[[124 137 130 125 123 133 122 129 132 126 117]
 [126 123 122 130 111 128 124 125 132 126 126]
 [132 121 125 131 109 127 135 126 128 131 127]
 [132 131 137 129 139 125 102 128 127 127 132]]
|
[[124 137 130 125 123 133 122 129 132 126 117]
 [132 131 137 129 139 125 102 128 127 127 132]
 [126 123 122 130 111 128 124 125 132 126 126]
 [132 121 125 131 109 127 135 126 128 131 127]]

[[119 139 137 134 125 131 126 128 143 133 135 120 145 116 151]
 [140 109 135 139 144 138 114 155 117 114 102 119 130 133 126]
 [142 124 113 107 140 116 139 113 151 109 137 111 124 105 106]]
|
[[119 139 137 134 125 131 126 128 143 133 135 120 145 116 151]
 [142 124 113 107 140 116 139 113 151 109 137 111 124 105 106]
 [140 109 135 139 144 138 114 155 117 114 102 119 130 133 126]]

[[136 146]
 [122 109]
 [ 98 129]]
|
[[136 146]
 [ 98 129]
 [122 109]]

[[153 111]
 [115 143]
 [133 128]
 [120 130]
 [143 113]
 [146 122]
 [107 139]]
|
[[115 143]
 [107 139]
 [120 130]
 [133 128]
 [146 122]
 [143 113]
 [153 111]]

[[110 129 119 132 122 131 134 131 150 131 121 129 121 132 133 129]
 [109 114 121 123 133 132 141 125 130 137 143 116 125 122 147 130]
 [114 125 127 121 123 127 119 131 133 128 140 115 130 116 139 121]]
|
[[110 129 119 132 122 131 134 131 150 131 121 129 121 132 133 129]
 [114 125 127 121 123 127 119 131 133 128 140 115 130 116 139 121]
 [109 114 121 123 133 132 141 125 130 137 143 116 125 122 147 130]]

[[125 131 110 134 114 123]
 [103 139 149 115 153 151]]
|
[[103 139 149 115 153 151]
 [125 131 110 134 114 123]]

[[120 128 124]
 [120 135 128]
 [121 115 133]
 [122 137 126]
 [125 130 139]
 [120 102 127]
 [119 138 133]]
|
[[119 138 133]
 [122 137 126]
 [120 135 128]
 [125 130 139]
 [120 128 124]
 [121 115 133]
 [120 102 127]]
---
[[146 127 130]
 [101 103 114]
 [103 128 130]]
|
[[103 114]
 [128 130]]

[[143 130 118]
 [120 113 134]
 [117 105 134]]
|
[[113 134]
 [105 134]]

[[135 110 135 103]
 [135 138 146 118]
 [139 137 137 135]
 [112 128 129 136]]
|
[[138 146]
 [137 137]]

[[115 139 136 104]
 [145 116 140 136]
 [121 139 115 138]
 [135 110 138 114]
 [111 144 114 135]]
|
[[116 140]
 [139 115]]

[[147 128 122]
 [112 134 127]
 [101 117 129]]
|
[[134 127]
 [117 129]]

[[123 142 151]
 [128 127 115]
 [127 137 127]
 [115 134 148]]
|
[[127 115]
 [137 127]]

[[144 132 147 141 128]
 [145 114 144 132 122]
 [116 114 119 124 147]
 [126 140 123 123 104]]
|
[[114 144]
 [114 119]]

[[133 136 139 138]
 [142 132 133 142]
 [135 115 125 116]
 [125 123 153 131]
 [136 119 125 125]]
|
[[132 133]
 [115 125]]

[[126 149 131]
 [129 140 132]
 [128 150 129]]
|
[[140 132]
 [150 129]]
